B = [ 99 130 125 133 124 130 141 122 133 140 134 141]
Report the entry just right of 99.
Answer: 130
Report the second smallest entry.
Answer: 122
Report the first entry from the left.
Answer: 99
The first entry from the right -> 141

M =
[[152 132 107 113 136 116]
 [148 131 106 112 142 120]
 [156 131 107 114 136 112]
 [149 133 108 113 136 119]
 [141 132 106 111 144 128]
 [147 131 106 112 143 122]
 [154 130 106 113 139 114]
 [155 131 107 113 137 114]
 [149 133 107 113 137 120]
 [155 131 107 113 138 114]]
Rows and columns are numbered from 0.
The entry at row 1, column 0? 148
The entry in the top-right corner: 116
The entry in the bottom-right corner: 114
The entry in the top-left corner: 152
The entry just right of the largest entry? 131
The entry at row 0, column 1: 132
The entry in row 2 and column 0? 156
The entry directly below 116? 120
The entry in the bottom-left corner? 155
The entry at row 0, column 2? 107
The entry just left of 138: 113
The entry directly below the largest entry -> 149
The entry directly above 111 -> 113
The entry just right of 141? 132

Questions about the grid below. Counting starts at 0.
1) Give the entry in the bottom-right corner.
2) Give the entry at row 1, column 0.
3) Give the entry in the top-right corner.
4) Give the entry at row 2, column 0.
5) Give the entry just left of the smallest entry.
6) Give the entry in the bottom-left corner.
7) Give the entry at row 2, column 1.
8) Give the bottom entry of the column that holds the smallest entry.
[[135 101 128 134 130 128 122 123 154 135 114 130]
 [123 133 128 127 128 129 127 128 128 130 130 126]
 [131 137 129 127 126 125 131 131 106 124 144 129]
 [130 124 128 128 129 128 129 129 129 128 132 129]
 [140 110 128 127 133 128 128 130 131 137 146 116]
 [134 120 131 133 117 126 128 128 119 130 114 134]
 [141 122 126 128 142 128 128 129 140 123 141 127]
 [123 130 127 128 127 129 127 127 134 129 120 126]
 [139 124 127 129 135 127 129 128 135 121 130 133]
 [132 140 127 129 126 133 127 127 117 129 131 129]
 [121 132 128 127 125 129 128 129 126 130 128 128]
 [134 120 131 133 117 126 128 128 118 130 113 135]
 [149 108 129 134 131 121 125 132 130 132 129 132]
 [123 137 127 126 129 129 128 127 128 124 121 130]
 [145 116 128 131 135 126 129 129 135 123 135 131]]
1) 131
2) 123
3) 130
4) 131
5) 135
6) 145
7) 137
8) 116

Read these off the grid that follows.
1) Report the entry directly above the largest entry.
2) Report the last entry, reading row by row.
3) Report the 2nd entry from the end, reading row by row.
4) Report the 2nd entry in reading order.
5) Report the fifth-last entry, reading row by row.
6) Report the smallest entry in the first column.
7) Report the first entry in the row that holds the smallest entry.
8) Report the entry in the top-right corner.
[[136 133 136 103 110]
 [137 136 138  99 107]
 [131 107 124 142 135]
 [121 131 131 142 141]
 [139 120 124 114 114]
 [118 148 120 118 122]
 [135 135 135 102 109]
 [136 110 132 142 136]
 [130 112 127 140 135]
 [128 116 128 139 136]
 [121 130 117 120 121]
 [133 135 134 102 109]
 [134 132 134 109 114]]
1) 120
2) 114
3) 109
4) 133
5) 134
6) 118
7) 137
8) 110

X = (147, 123, 146, 130, 139, 133, 140, 98, 107, 123)
The entry just right of 130: 139
Give the entry just right of 98.
107

A =
[[125 125 132 121 146 126 123 142 123 126 121 122 122 129 125]
 [125 124 132 122 142 127 125 140 123 126 122 124 123 129 125]
 [126 126 133 119 149 125 120 142 124 127 120 120 121 130 124]
 [125 124 132 121 144 126 124 141 123 126 121 123 123 129 125]
 [126 127 133 118 150 124 119 142 125 128 120 120 120 130 124]
 [127 129 133 118 150 123 118 141 127 129 121 119 120 130 124]]
Indices start at 0.
Read off the entry at row 0, column 1.
Answer: 125
Read off the entry at row 1, column 2.
Answer: 132
The entry at row 2, column 0 is 126
Read off the bottom-right entry.
Answer: 124
Read off the entry in the bottom-left corner.
Answer: 127
The entry at row 1, column 0 -> 125
The entry in row 0 and column 2 -> 132
The entry in the top-right corner is 125
The entry in row 1 and column 1 is 124
The entry in the top-left corner is 125

arr =
124,124,130,128,127,113,125,120,132,129,119,132,133
131,124,130,123,133,124,121,113,132,123,122,132,134
112,140,99,144,148,124,130,136,116,132,113,133,119
129,143,126,122,142,145,136,129,113,120,146,119,127
112,155,132,126,134,145,135,134,101,132,135,127,140
128,118,128,122,120,129,126,132,138,136,125,131,124
128,122,118,127,129,126,131,114,134,129,129,130,140
143,148,109,107,129,133,117,126,108,136,132,135,128
123,151,116,125,148,142,133,134,105,132,136,128,119
129,125,132,131,132,116,134,130,131,146,143,135,124
135,123,122,125,137,126,120,119,133,125,133,133,127
126,112,119,134,124,130,131,119,144,126,135,126,136
126,114,117,133,130,124,136,127,142,139,145,129,130
The fourth entry, reading row by row?
Answer: 128
The top entry of the column that holds the largest entry: 124
The last entry, reading row by row: 130
The entry just right of the smallest entry: 144
The smallest entry in the first row?
Answer: 113
The last entry in the row that holds the smallest entry: 119
The top-left entry?
Answer: 124
The entry just left of 139: 142
The smallest entry in the last row?
Answer: 114
The third-last entry, reading row by row?
Answer: 145
The largest entry in the first row is 133
The entry in the bottom-left corner -> 126
The entry just left of the largest entry: 112
The entry directly above the largest entry?
Answer: 143
The 2nd entry from the end, reading row by row?
Answer: 129
The entry directly below 107 is 125
The entry directly above the smallest entry?
Answer: 130
The 2nd smallest entry -> 101
The largest entry in the first column: 143
The entry at the centre?
Answer: 131
The bottom entry of the column that holds the smallest entry: 117
The third entry on the main diagonal -> 99
The entry directly below the largest entry?
Answer: 118
The top entry of the column that holds the smallest entry?
Answer: 130
The entry just left of the smallest entry?
Answer: 140
